Below are the code and all the weights of a small trained network. Each question names an input and a target symbol and asks about switching units off, where a switched-off unit gives its printed mean instead of its output.

import numpy as np


def w(rows, s, z=0):
    codes = np.array(rows[::2]) - 128.0
    scale = np.full(codes.shape[1], s)
    scale[-1] = z or s
    return codes * scale


def f(y):
    return np.maximum(y, 0)


def softmax(a):
    e = np.exp(a - a.max(-1, keepdims=True))
    return e / e.sum(-1, keepdims=True)


def log_softmax(a):
    a = a - a.max(-1, keepdims=True)
    return a - np.log(np.exp(a).sum(-1, keepdims=True))


def net(x, mask):
    ids = ['βγδζημξπστφψω'.index(c) for c in x.split()]
    T = len(ids)
    res = E[ids] + P[:T]
    r = res
    for j in range(2):
        rows = slice(2 * j, 2 * j + 2)
        q, k, v = (r @ M[0][rows].T for M in (Q, K, V))
        z = softmax(np.where(np.tri(T) > 0, q @ k.T / 2**0.5, -1e9)) @ v
        o = O[0][rows]
        res = res + np.where(mask[j], z, o[:, -1]) @ o[:, :-1]
    y = f(res @ A[0][:, :-1].T + A[0][:, -1])
    res = res + np.where(mask[2:26], y, B[0][:, -1]) @ B[0][:, :-1]
    return log_softmax(res[-1] @ U[:, :-1].T + U[:, -1])


Q, K, V, O, A, B = {}, {}, {}, {}, {}, {}
E = w([
[129,99,149,83],'β',
[86,166,86,119],'γ',
[84,168,83,119],'δ',
[85,167,83,118],'ζ',
[139,84,135,79],'η',
[137,89,136,77],'μ',
[137,99,84,94],'ξ',
[136,93,136,77],'π',
[145,219,254,120],'σ',
[139,86,136,79],'τ',
[108,45,152,164],'φ',
[93,155,78,117],'ψ',
[138,88,134,78],'ω',
],0.022)
P = w([
[7,171,153,18],'0',
[213,158,81,140],'1',
[224,155,82,135],'2',
[210,144,93,131],'3',
[195,136,100,127],'4',
[180,130,104,120],'5',
[170,126,103,116],'6',
[161,123,101,112],'7',
[155,121,97,107],'8',
[148,121,92,104],'9',
],0.011)
Q[0] = w([
[221,168,163,84],'head 1',
[105,86,103,71],'head 1',
[116,111,137,246],'head 2',
[113,141,107,130],'head 2',
],0.012)
K[0] = w([
[123,98,132,66],'head 1',
[200,131,172,153],'head 1',
[197,73,1,174],'head 2',
[142,141,161,120],'head 2',
],0.0089)
V[0] = w([
[104,11,2,59],'head 1',
[162,181,36,202],'head 1',
[62,155,151,86],'head 2',
[217,173,173,145],'head 2',
],0.0099)
O[0] = w([
[248,125,95,219,169],'head 1',
[102,127,4,143,65],'head 1',
[51,178,67,35,254],'head 2',
[24,13,176,199,173],'head 2',
],0.011,0.0094)
A[0] = w([
[177,89,137,119,82],'neuron 1',
[146,151,188,97,147],'neuron 2',
[184,53,99,90,124],'neuron 3',
[186,82,192,112,139],'neuron 4',
[201,230,119,65,82],'neuron 5',
[91,178,187,60,139],'neuron 6',
[64,136,105,183,110],'neuron 7',
[122,148,142,69,111],'neuron 8',
[106,205,206,74,37],'neuron 9',
[175,86,64,139,212],'neuron 10',
[120,53,32,183,113],'neuron 11',
[111,183,159,34,216],'neuron 12',
[153,218,194,206,104],'neuron 13',
[121,104,35,50,146],'neuron 14',
[153,165,130,113,255],'neuron 15',
[171,139,85,62,177],'neuron 16',
[126,104,128,227,165],'neuron 17',
[104,52,244,52,140],'neuron 18',
[65,57,145,155,156],'neuron 19',
[108,124,100,143,84],'neuron 20',
[167,159,223,208,160],'neuron 21',
[81,116,65,239,133],'neuron 22',
[47,198,69,89,134],'neuron 23',
[181,72,176,92,156],'neuron 24',
],0.011,0.0085)
B[0] = w([
[81,218,139,219,142],'neuron 1',
[73,178,157,154,166],'neuron 2',
[119,196,155,79,166],'neuron 3',
[144,150,52,149,161],'neuron 4',
[166,63,147,63,241],'neuron 5',
[119,156,37,192,208],'neuron 6',
[157,135,121,177,153],'neuron 7',
[101,76,103,205,172],'neuron 8',
[199,117,214,45,179],'neuron 9',
[114,124,36,167,183],'neuron 10',
[82,223,196,113,155],'neuron 11',
[128,112,33,141,240],'neuron 12',
[162,41,136,77,159],'neuron 13',
[118,156,208,157,228],'neuron 14',
[2,63,130,182,196],'neuron 15',
[80,128,170,217,215],'neuron 16',
[123,83,239,165,144],'neuron 17',
[162,182,98,182,252],'neuron 18',
[181,112,175,70,210],'neuron 19',
[97,157,180,153,134],'neuron 20',
[74,155,86,111,166],'neuron 21',
[214,57,57,106,143],'neuron 22',
[193,117,150,131,217],'neuron 23',
[149,153,63,140,166],'neuron 24',
],0.007,0.022)
U = w([
[172,78,40,151,183],'β',
[5,188,107,211,132],'γ',
[164,146,141,131,2],'δ',
[174,162,143,115,122],'ζ',
[168,161,139,120,74],'η',
[152,160,131,122,22],'μ',
[199,57,192,144,67],'ξ',
[147,118,144,93,223],'π',
[183,165,151,119,143],'σ',
[122,148,119,92,131],'τ',
[115,149,119,96,122],'φ',
[120,158,119,98,105],'ψ',
[177,162,141,120,90],'ω',
],0.013,0.0044)

Each question gives the input, a string of symbols that net reads in full, and the target symbol t.
The units are the heads (2 rows each of Q, K, V and O) and the neurons (one row each of A and B). Each row of codes is followed by its name. A weight is (code - 128) times the scale printed after its matrix; where a second scale follows, it is the last column's (O, A, B and U).
mask holds one flag per unit, heads first, then neurons. A switched-off unit (its flag False) gives its mean, the last column of its rows in O or B, instead of its output. The means were averaged over made-up inputs and are rounded, as every weight is.
A unit's drop is (log p(t) with every unit on - log p(t) with that unit switched off) / (log p(t) with every unit on - log p(t) with every unit switched off).
The circuit of an input: a set's keep is (log p(t) with only the set's units on - log p(t) with every unit switched off) / (log p(t) with every unit on - log p(t) with every unit switched off). Starting from the 12 units with the biggest drops (on a tie, the unit counted first), units are removed one at a time, each time the one whose removal leaves the highest keep (on an exact tie, the one counted first), for as long as the keep stays at least 0.8.
circuit, biggest first: the units of the circuit, biggest drop first
unit that matters most: the unit with the biggest drop
top k neurons: the k neurons with the biggest drops, biggest first
which heads matter: for each layer, one digit per head in row order, 1 if its drop is at least 0.15 and else 0, layers parted by /
drop of u: that unit's drop, to one decimal
input η η ζ τ ζ η, target γ: unit that matters most	neuron 16
input ψ μ γ π π ω ψ β π, target γ: which heads matter	10
input ξ ξ ζ δ ζ γ, target β: top 2 neurons	(neuron 22; neuron 2)
input π ζ ξ ξ δ, target β: which heads matter	01
input ξ ξ ξ η η δ, target β: which heads matter	11
input ξ σ ξ δ ξ π, target ξ: top 2 neurons	(neuron 19; neuron 17)
input δ ξ ξ ξ γ ξ ξ μ ζ, target β: which heads matter	01
input δ ξ μ η ξ σ μ σ δ ξ, target γ: which heads matter	10
input σ τ ξ ξ ξ μ β, target γ: top 3 neurons	(neuron 5; neuron 9; neuron 13)
input ξ ξ ξ φ ξ ψ σ, target ξ: top 4 neurons	(neuron 13; neuron 17; neuron 6; neuron 12)
input ξ ξ σ ξ ζ γ, target ξ: circuit, biggest first	(head 2; neuron 22; neuron 12)
input ξ δ ξ μ ω β μ, target γ: top 3 neurons	(neuron 1; neuron 19; neuron 23)
input σ σ τ π δ ξ ξ ω ξ γ, target β: top 2 neurons	(neuron 23; neuron 16)
input σ ξ σ σ τ ω, target γ: unit that matters most	neuron 5
input η ξ ω τ δ ω, target γ: top 2 neurons	(neuron 16; neuron 15)
input ψ τ β ψ η β, target γ: top 4 neurons	(neuron 16; neuron 15; neuron 19; neuron 23)
input σ σ σ ω ξ β η, target γ: top 3 neurons	(neuron 5; neuron 6; neuron 14)
input ξ ω δ η η τ ζ σ ω, target ξ: top 3 neurons	(neuron 19; neuron 12; neuron 6)
input ξ ξ ξ η ξ σ π, target ξ: top 2 neurons	(neuron 19; neuron 17)
input ξ ξ η τ ψ ψ ω μ σ τ, target ξ: circuit, biggest first	(head 2)
input η η ψ, target β: top 2 neurons	(neuron 5; neuron 10)
input δ ξ σ η σ, target γ: drop of neuron 1	-0.1
input ξ ω η σ δ δ, target ξ: drop of neuron 19	0.1
input ξ τ ξ μ ξ ξ ζ σ β ζ, target ξ: drop of neuron 4	0.0
